Below are the code and all the weights of a small trained network. Each question names an input and a class and asks about switching units off, where a switched-off unit gives its printed mean instead of its output.

import numpy as np


def w(rows, s, z=0):
    codes = np.array(rows[::2]) - 128.0
    scale = np.full(codes.shape[1], s)
    scale[-1] = z or s
    return codes * scale


def f(y):
    return y / 2 * (1 + np.tanh(0.7978845608 * (y + 0.044715 * y**3)))


def log_softmax(a):
    a = a - a.max(-1, keepdims=True)
    return a - np.log(np.exp(a).sum(-1, keepdims=True))


def net(x, mask):
    res = np.array(x, float).reshape(1, 4) / 4 @ E
    y = f(res @ A[0][:, :-1].T + A[0][:, -1])
    res = res + np.where(mask, y, B[0][:, -1]) @ B[0][:, :-1]
    return log_softmax(res[-1] @ U[:, :-1].T + U[:, -1])


A, B = {}, {}
E = w([
[81,69,198,79],'x0',
[2,107,28,60],'x1',
[210,184,145,2],'x2',
[5,231,251,140],'x3',
],0.0067)
A[0] = w([
[143,180,98,163,255],'n1',
[29,120,108,83,171],'n2',
[128,90,102,116,114],'n3',
[176,37,141,70,100],'n4',
[172,79,219,111,88],'n5',
[150,38,117,139,109],'n6',
[141,130,166,22,128],'n7',
[54,155,222,175,156],'n8',
[164,204,99,120,161],'n9',
[178,144,153,126,59],'n10',
[97,165,184,167,153],'n11',
[82,127,94,225,86],'n12',
[134,100,90,115,76],'n13',
[110,112,124,190,145],'n14',
[179,189,113,52,92],'n15',
[88,143,107,98,36],'n16',
[123,148,191,105,138],'n17',
[213,131,59,145,176],'n18',
[82,188,2,57,134],'n19',
[90,83,123,209,110],'n20',
[211,85,181,190,115],'n21',
[99,91,114,172,159],'n22',
[198,52,126,138,112],'n23',
[137,118,114,61,100],'n24',
[72,192,131,134,44],'n25',
[192,152,183,241,114],'n26',
[179,188,168,176,111],'n27',
[99,94,111,169,71],'n28',
[83,108,114,148,247],'n29',
[210,95,168,157,94],'n30',
[161,77,92,127,84],'n31',
[189,161,133,83,121],'n32',
[109,63,207,77,224],'n33',
[88,136,167,108,126],'n34',
[94,103,120,180,88],'n35',
[74,142,97,48,149],'n36',
[103,93,143,173,224],'n37',
[92,188,175,162,146],'n38',
[171,121,194,175,102],'n39',
[219,144,221,138,133],'n40',
[145,213,107,57,131],'n41',
],0.012,0.0028)
B[0] = w([
[172,50,73,35,177],'n1',
[110,85,79,119,224],'n2',
[120,166,52,145,154],'n3',
[157,177,111,163,208],'n4',
[42,85,172,120,194],'n5',
[151,230,59,131,189],'n6',
[174,106,185,157,206],'n7',
[149,160,96,118,252],'n8',
[171,29,147,121,181],'n9',
[57,158,173,193,164],'n10',
[159,176,63,103,200],'n11',
[160,94,197,165,195],'n12',
[59,174,172,178,155],'n13',
[179,55,239,107,164],'n14',
[173,63,172,222,211],'n15',
[106,163,158,228,146],'n16',
[150,148,113,137,180],'n17',
[108,142,87,86,245],'n18',
[55,85,115,176,242],'n19',
[217,142,225,143,190],'n20',
[67,91,102,164,226],'n21',
[157,96,133,134,170],'n22',
[169,184,73,124,217],'n23',
[92,100,165,189,166],'n24',
[114,156,95,156,177],'n25',
[99,84,124,114,231],'n26',
[74,89,77,144,201],'n27',
[142,134,188,172,155],'n28',
[143,85,116,111,182],'n29',
[96,139,111,140,210],'n30',
[146,207,137,160,185],'n31',
[153,104,166,134,200],'n32',
[187,98,67,3,204],'n33',
[154,157,132,145,170],'n34',
[151,94,199,197,161],'n35',
[129,75,74,182,200],'n36',
[159,102,125,118,176],'n37',
[171,207,61,92,206],'n38',
[31,107,118,146,193],'n39',
[74,92,68,139,254],'n40',
[205,112,206,214,202],'n41',
],0.0057,0.0083)
U = w([
[53,94,120,124,43],'0',
[224,112,207,133,84],'1',
[193,253,75,113,67],'2',
[164,110,118,86,252],'3',
],0.013,0.0043)

Each question gives the input, the list of numbers given to net, and the class t.
The units are the neurons (one row each of A and B). Each row of codes is followed by its name. A weight is (code - 128) times the scale printed after its matrix; where a second scale follows, it is the last column's (A, B and U).
mask holds one flag per neuron, in row order. A switched-off neuron (its flag False) gives its mean, the last column of its row in B, instead of its output. The means were averaged over made-up inputs and are rounded, as every weight is.
A unit's drop is (log p(t) with every unit on - log p(t) with that unit switched off) / (log p(t) with every unit on - log p(t) with every unit switched off).
The circuit of an input: a set's keep is (log p(t) with only the set's units on - log p(t) with every unit switched off) / (log p(t) with every unit on - log p(t) with every unit switched off). Starting from the 12 units with the biggest drops (on a tie, the unit counted first), units are removed one at a time, each time the one whose removal leaves the highest keep (on an exact tie, the one counted first), for as long as the keep stays at least 0.8.
units of the circuit, in order: the units of the circuit, biggest drop first
top k neurons: the k neurons with the biggest drops, biggest first
drop of u: that unit's drop, to one decimal
input [-2,7,5,-6], class 0: units of the circuit, in order -> (n19)
input [1,-5,-4,-4], class 0: units of the circuit, in order -> (n21 n39)
input [2,3,-7,-8], class 2: units of the circuit, in order -> (n6 n31)
input [6,-2,7,-8], class 2: units of the circuit, in order -> (n23 n4)
input [-7,-7,7,-1], class 0: top 2 neurons -> (n40 n27)
input [-3,0,5,-5], class 1: units of the circuit, in order -> (n15 n41)
input [-7,-2,0,1], class 3: top 2 neurons -> (n1 n19)
input [-6,-4,5,5], class 3: units of the circuit, in order -> (n27 n9)
input [5,-5,6,-8], class 2: top 3 neurons -> (n23 n4 n6)
input [5,-7,-5,-5], class 0: units of the circuit, in order -> (n21 n39)
input [-8,-5,6,-7], class 3: units of the circuit, in order -> (n9 n18)
input [7,-7,-6,-3], class 0: top 3 neurons -> (n21 n39 n5)
input [3,3,7,6], class 1: top 2 neurons -> (n41 n7)
input [8,5,5,4], class 3: units of the circuit, in order -> (n33)
input [8,-7,-3,6], class 3: top 2 neurons -> (n33 n38)
input [1,-8,-7,1], class 0: top 2 neurons -> (n39 n21)
input [-6,7,3,-8], class 2: top 2 neurons -> (n31 n6)
input [-8,-6,4,6], class 3: top 4 neurons -> (n9 n1 n38 n19)
input [3,0,5,1], class 1: drop of n41 -> 0.1
input [7,5,-1,1], class 3: drop of n27 -> 0.2
input [2,-1,6,-8], class 2: top neuron -> (n23)
input [-8,-6,6,7], class 3: drop of n27 -> 0.3
